Below is a small trained network, with its code and all its weights. Each question gives an input and a target symbol and asks what happens when units are switched off, that is, made to give their printed mean instead of their output.

import numpy as np


def w(rows, s, z=0):
    codes = np.array(rows[::2]) - 128.0
    scale = np.full(codes.shape[1], s)
    scale[-1] = z or s
    return codes * scale


def norm(h):
    return h / np.sqrt((h * h).mean(-1, keepdims=True) + 1e-5)


def f(y):
    return y / 2 * (1 + np.tanh(0.7978845608 * (y + 0.044715 * y**3)))


def softmax(a):
    e = np.exp(a - a.max(-1, keepdims=True))
    return e / e.sum(-1, keepdims=True)


def log_softmax(a):
    a = a - a.max(-1, keepdims=True)
    return a - np.log(np.exp(a).sum(-1, keepdims=True))


def net(x, mask):
    ids = ['εθμξπτψ'.index(c) for c in x.split()]
    T = len(ids)
    res = E[ids] + P[:T]
    u = 0
    for l in range(2):
        r = norm(res)
        for j in range(2):
            rows = slice(2 * j, 2 * j + 2)
            q, k, v = (r @ M[l][rows].T for M in (Q, K, V))
            z = softmax(np.where(np.tri(T) > 0, q @ k.T / 2**0.5, -1e9)) @ v
            o = O[l][rows]
            res = res + np.where(mask[u + j], z, o[:, -1]) @ o[:, :-1]
        u += 2
        y = f(norm(res) @ A[l][:, :-1].T + A[l][:, -1])
        res = res + np.where(mask[u : u + 4], y, B[l][:, -1]) @ B[l][:, :-1]
        u += 4
    return log_softmax(norm(res)[-1] @ U[:, :-1].T + U[:, -1])


Q, K, V, O, A, B = {}, {}, {}, {}, {}, {}
E = w([
[235,149,125,142,98,146,25,143,47,101],'ε',
[159,162,125,113,124,182,76,154,142,90],'θ',
[107,33,157,184,128,84,31,222,73,166],'μ',
[224,150,93,246,78,141,58,173,139,101],'ξ',
[132,143,151,103,183,141,69,231,133,125],'π',
[155,95,123,142,135,114,63,192,194,103],'τ',
[237,151,184,31,79,84,94,146,117,176],'ψ',
],0.013)
P = w([
[86,102,91,112,146,159,148,104,132,79],'0',
[141,154,136,161,113,133,35,252,89,145],'1',
[166,124,194,144,146,136,112,110,138,158],'2',
[143,90,126,139,97,136,40,194,140,136],'3',
[124,138,74,106,177,52,131,90,168,111],'4',
[135,100,117,132,111,176,41,193,117,127],'5',
[129,140,225,167,117,109,170,93,109,122],'6',
[142,124,125,141,106,157,43,201,123,155],'7',
[120,139,80,96,178,52,116,146,191,130],'8',
[154,135,126,134,95,167,21,196,110,165],'9',
],0.027)
Q[0] = w([
[139,132,200,153,94,192,106,145,111,145],'0.h0',
[97,128,81,110,90,144,89,193,132,110],'0.h0',
[76,131,148,138,153,72,214,70,126,85],'0.h1',
[113,150,8,86,165,54,119,149,169,108],'0.h1',
],0.13)
K[0] = w([
[123,124,32,102,160,106,85,136,141,137],'0.h0',
[117,136,153,162,133,175,89,212,147,137],'0.h0',
[166,176,184,194,147,8,98,168,150,178],'0.h1',
[121,123,239,200,80,135,183,115,72,117],'0.h1',
],0.13)
V[0] = w([
[151,103,138,98,147,121,107,71,74,90],'0.h0',
[188,114,136,61,85,102,113,137,99,125],'0.h0',
[223,214,98,120,98,182,164,75,153,94],'0.h1',
[161,105,109,254,134,98,65,143,129,78],'0.h1',
],0.086)
O[0] = w([
[119,177,156,144,102,127,132,226,158,159,69],'0.h0',
[155,81,103,152,76,143,87,163,176,127,205],'0.h0',
[103,199,28,71,84,96,109,84,188,189,129],'0.h1',
[90,82,133,98,93,129,213,253,225,99,252],'0.h1',
],0.031,0.029)
A[0] = w([
[177,102,96,164,87,138,1,71,118,149,2],'0.n0',
[130,81,71,110,116,87,127,106,161,126,178],'0.n1',
[132,83,123,133,100,121,122,195,159,114,157],'0.n2',
[181,45,153,174,119,149,68,135,85,88,63],'0.n3',
],0.074,0.0062)
B[0] = w([
[125,29,154,83,184,97,151,248,149,78,242],'0.n0',
[146,195,132,179,142,128,87,170,85,152,207],'0.n1',
[154,134,161,111,169,162,111,45,51,127,254],'0.n2',
[84,253,108,114,67,168,121,143,186,168,244],'0.n3',
],0.043,0.061)
Q[1] = w([
[130,106,77,142,151,99,155,74,117,135],'1.h0',
[168,9,156,115,188,172,150,255,124,46],'1.h0',
[173,34,105,134,170,87,69,149,124,96],'1.h1',
[125,64,211,192,119,106,148,112,109,44],'1.h1',
],0.1)
K[1] = w([
[96,167,118,239,160,147,128,131,2,65],'1.h0',
[67,189,26,137,102,4,45,107,116,142],'1.h0',
[145,206,128,106,88,130,14,128,207,204],'1.h1',
[145,153,195,143,22,193,88,164,236,173],'1.h1',
],0.07)
V[1] = w([
[128,103,51,84,132,251,63,152,71,98],'1.h0',
[195,138,152,84,95,84,106,103,135,105],'1.h0',
[97,157,150,141,98,154,92,188,171,112],'1.h1',
[61,95,140,176,150,87,165,188,125,137],'1.h1',
],0.031)
O[1] = w([
[96,126,117,89,170,134,228,2,99,201,209],'1.h0',
[120,143,102,139,134,143,168,122,119,86,88],'1.h0',
[221,66,171,113,201,74,211,60,70,137,247],'1.h1',
[126,192,120,147,152,208,189,115,86,124,121],'1.h1',
],0.0086,0.015)
A[1] = w([
[143,156,67,148,121,76,91,57,127,183,105],'1.n0',
[148,38,129,98,201,84,163,11,54,92,108],'1.n1',
[138,187,129,169,97,143,117,50,120,131,138],'1.n2',
[84,88,86,117,87,108,204,120,152,112,2],'1.n3',
],0.13,0.0085)
B[1] = w([
[138,140,117,83,26,105,193,104,84,87,200],'1.n0',
[189,143,243,49,90,74,55,2,161,147,246],'1.n1',
[69,77,94,125,161,130,98,123,72,172,255],'1.n2',
[140,155,85,160,212,118,192,70,160,97,148],'1.n3',
],0.078,0.063)
U = w([
[101,250,67,70,80,192,93,197,198,154,4],'ε',
[111,104,52,94,12,88,214,134,48,68,60],'θ',
[165,131,205,253,134,205,193,158,46,63,141],'μ',
[138,153,39,204,205,131,209,68,188,88,194],'ξ',
[47,124,88,170,218,180,76,104,47,197,99],'π',
[192,168,162,102,151,107,34,40,129,88,152],'τ',
[151,26,81,188,135,30,89,228,145,89,196],'ψ',
],0.005,0.0025)

Each question gives the input, a string of symbols that net reads in full, and the target symbol t.
The units are the heads (2 rows each of Q, K, V and O) and the neurons (one row each of A and B). Each row of codes is followed by its name. A weight is (code - 128) times the scale printed after its matrix; where a second scale follows, it is the last column's (O, A, B and U).
mask holds one flag per unit, layer by layer, with each layer's heads first. A switched-off unit (its flag False) gives its mean, the last column of its rows in O or B, instead of its output. The means were averaged over made-up inputs and are rounded, as every weight is.
A unit's drop is (log p(t) with every unit on - log p(t) with that unit switched off) / (log p(t) with every unit on - log p(t) with every unit switched off).
The circuit of an input: a set's keep is (log p(t) with only the set's units on - log p(t) with every unit switched off) / (log p(t) with every unit on - log p(t) with every unit switched off). Starting from all 12 units, units are removed one at a time, each time the one whose removal leaves the highest keep (on an exact tie, the one counted first), for as long as the keep stays at least 0.8.
circuit, biggest first: the units of the circuit, biggest drop first
most important unit: the unit with the biggest drop
top k neurons: the k neurons with the biggest drops, biggest first
top k neurons in layer l: the k neurons of layer l with the biggest drops, biggest first
which heads matter: for each layer, one digit per head in row order, 1 if its drop is at least 0.15 and else 0, layers parted by /
input π τ τ μ π τ τ ξ τ μ, target ε: which heads matter -> 01 / 00
input ψ ξ θ, target ψ: top 2 neurons -> (0.n0 0.n2)
input τ ε τ μ τ π, target π: top 2 neurons -> (0.n3 0.n0)
input μ ε μ ψ π ε ψ π π θ, target μ: circuit, biggest first -> (0.h1)
input ξ π π π τ ψ θ θ, target ξ: circuit, biggest first -> (0.h1 1.n3)
input ψ θ θ τ ψ, target θ: top 2 neurons -> (0.n0 1.n0)
input ε τ ξ π π ξ π ε π, target π: which heads matter -> 01 / 00
input ψ π ξ μ ψ π ψ π π, target ψ: which heads matter -> 11 / 00
input τ π μ τ ψ ψ μ, target ψ: top 2 neurons -> (0.n0 1.n1)
input τ ψ ξ θ, target π: top 3 neurons in layer 0 -> (0.n3 0.n0 0.n2)
input ψ τ ε, target ψ: circuit, biggest first -> (0.n0 0.h0 0.h1 1.n1)
input ψ τ ξ, target ψ: circuit, biggest first -> (0.n0 0.h0 0.h1 1.n1)
input π θ π ε θ τ, target ε: top 2 neurons in layer 0 -> (0.n3 0.n0)
input π ξ π ε, target ε: circuit, biggest first -> (0.n3 0.h1 1.n1)
input π μ π τ τ, target π: most important unit -> 0.h1
input θ ε μ, target θ: top 2 neurons -> (0.n0 1.n0)
input τ θ τ ε, target π: which heads matter -> 00 / 00
input ψ μ ψ π θ μ ε ψ π, target ε: which heads matter -> 11 / 00
input τ τ π π θ ξ ε, target θ: circuit, biggest first -> (0.h1 0.n0 1.n0)
input θ θ π θ ψ τ, target ψ: top 3 neurons -> (0.n0 0.n2 1.n1)
input ξ π ψ, target ξ: which heads matter -> 01 / 00
input τ θ τ θ ψ θ π π τ τ, target π: most important unit -> 0.n3
input ε ψ ε τ ε θ, target θ: circuit, biggest first -> (0.n0 1.n0 0.h1 1.n1)
input π ψ π τ π τ τ π π τ, target ε: top 2 neurons in layer 1 -> (1.n1 1.n2)
input τ π ψ τ π ψ, target π: which heads matter -> 00 / 00
input ξ ξ π π θ τ π, target θ: top 2 neurons in layer 0 -> (0.n0 0.n3)
input θ τ θ, target θ: which heads matter -> 11 / 00
input π π τ μ ε θ, target ε: top 2 neurons -> (0.n3 0.n0)
input τ π π ε π π μ, target π: top neuron -> (0.n0)
